Below is a small trained network, with its code and all its weights. Each question gives an input and a class and asks what happens when units are switched off, that is, made to give their printed mean instead of their output.

import numpy as np


def w(rows, s, z=0):
    codes = np.array(rows[::2]) - 128.0
    scale = np.full(codes.shape[1], s)
    scale[-1] = z or s
    return codes * scale


def norm(h):
    return h / np.sqrt((h * h).mean(-1, keepdims=True) + 1e-5)


def f(y):
    return y / 2 * (1 + np.tanh(0.7978845608 * (y + 0.044715 * y**3)))


def log_softmax(a):
    a = a - a.max(-1, keepdims=True)
    return a - np.log(np.exp(a).sum(-1, keepdims=True))


def net(x, mask):
    res = np.array(x, float).reshape(1, 6) / 4 @ E
    u = 0
    for l in range(2):
        y = f(norm(res) @ A[l][:, :-1].T + A[l][:, -1])
        res = res + np.where(mask[u : u + 4], y, B[l][:, -1]) @ B[l][:, :-1]
        u += 4
    return log_softmax(norm(res)[-1] @ U[:, :-1].T + U[:, -1])


A, B = {}, {}
E = w([
[116,132,149,95,172,171],'x0',
[140,133,107,121,159,126],'x1',
[254,96,109,135,97,244],'x2',
[118,117,182,119,160,148],'x3',
[96,185,101,66,143,181],'x4',
[165,213,187,236,178,153],'x5',
],0.0073)
A[0] = w([
[208,19,97,141,97,229,108],'L0N0',
[204,89,104,137,92,236,4],'L0N1',
[148,81,131,2,73,146,72],'L0N2',
[147,183,158,226,127,160,188],'L0N3',
],0.0094,0.0029)
B[0] = w([
[42,36,108,117,72,201,254],'L0N0',
[1,223,135,188,230,148,221],'L0N1',
[247,107,166,64,179,147,210],'L0N2',
[215,149,104,44,75,163,246],'L0N3',
],0.0098,0.0059)
A[1] = w([
[97,67,96,169,119,189,3],'L1N0',
[182,2,124,125,109,111,226],'L1N1',
[123,58,120,81,81,149,161],'L1N2',
[89,130,135,148,168,116,49],'L1N3',
],0.0099,0.0028)
B[1] = w([
[56,102,139,126,124,144,200],'L1N0',
[254,188,135,62,140,140,253],'L1N1',
[160,118,135,126,136,216,243],'L1N2',
[70,137,144,92,126,135,137],'L1N3',
],0.012,0.0036)
U = w([
[224,96,134,99,76,156,97],'0',
[49,2,129,166,98,95,253],'1',
[179,88,133,103,106,140,84],'2',
],0.0088,0.003)

Each question gives the input, the list of numbers given to net, and the class t.
The units are the neurons (one row each of A and B). Each row of codes is followed by its name. A weight is (code - 128) times the scale printed after its matrix; where a second scale follows, it is the last column's (A, B and U).
mask holds one flag per neuron, layer by layer. A switched-off neuron (its flag False) gives its mean, the last column of its row in B, instead of its output. The means were averaged over made-up inputs and are rounded, as every weight is.
A unit's drop is (log p(t) with every unit on - log p(t) with that unit switched off) / (log p(t) with every unit on - log p(t) with every unit switched off).
The circuit of an input: a set's keep is (log p(t) with only the set's units on - log p(t) with every unit switched off) / (log p(t) with every unit on - log p(t) with every unit switched off). Starting from all 8 units, units are removed one at a time, each time the one whose removal leaves the highest keep (on an exact tie, the one counted first), for as long as the keep stays at least 0.8.
units of the circuit, in order: the units of the circuit, biggest drop first
top k neurons: the k neurons with the biggest drops, biggest first
k most important neurons of layer l: the k neurons of layer l with the biggest drops, biggest first
drop of u: that unit's drop, to one decimal
input [-8,7,-7,-4,0,-8], class 0: top 3 neurons => [L0N1, L1N1, L1N0]
input [-8,-6,-3,8,-3,-3], class 0: units of the circuit, in order => [L1N1]
input [1,-2,8,2,5,7], class 1: units of the circuit, in order => [L0N1, L1N1]
input [7,-1,8,-6,-2,3], class 1: units of the circuit, in order => [L0N1, L0N0]
input [-7,-3,-4,7,-1,-5], class 0: units of the circuit, in order => [L0N1, L1N1]
input [-5,0,6,2,6,2], class 1: units of the circuit, in order => [L0N1, L0N0]
input [-4,-6,-3,-3,1,0], class 1: 2 most important neurons of layer 0 => [L0N3, L0N2]
input [7,3,-3,-3,1,0], class 1: units of the circuit, in order => [L0N3, L1N1]
input [2,-3,7,7,1,-3], class 1: top 3 neurons => [L0N1, L0N0, L0N3]
input [3,-1,8,3,3,3], class 1: top 3 neurons => [L0N1, L0N0, L1N1]
input [5,0,8,4,-1,-6], class 1: top 4 neurons => [L0N1, L0N0, L0N3, L1N0]
input [-3,-7,3,-5,1,2], class 1: 3 most important neurons of layer 0 => [L0N1, L0N0, L0N2]
input [2,-6,-2,-1,-7,-7], class 0: drop of L1N1 => 0.1
input [-4,0,6,-1,2,3], class 1: drop of L0N0 => 0.3
input [-2,0,7,-7,5,2], class 1: drop of L0N1 => 0.4
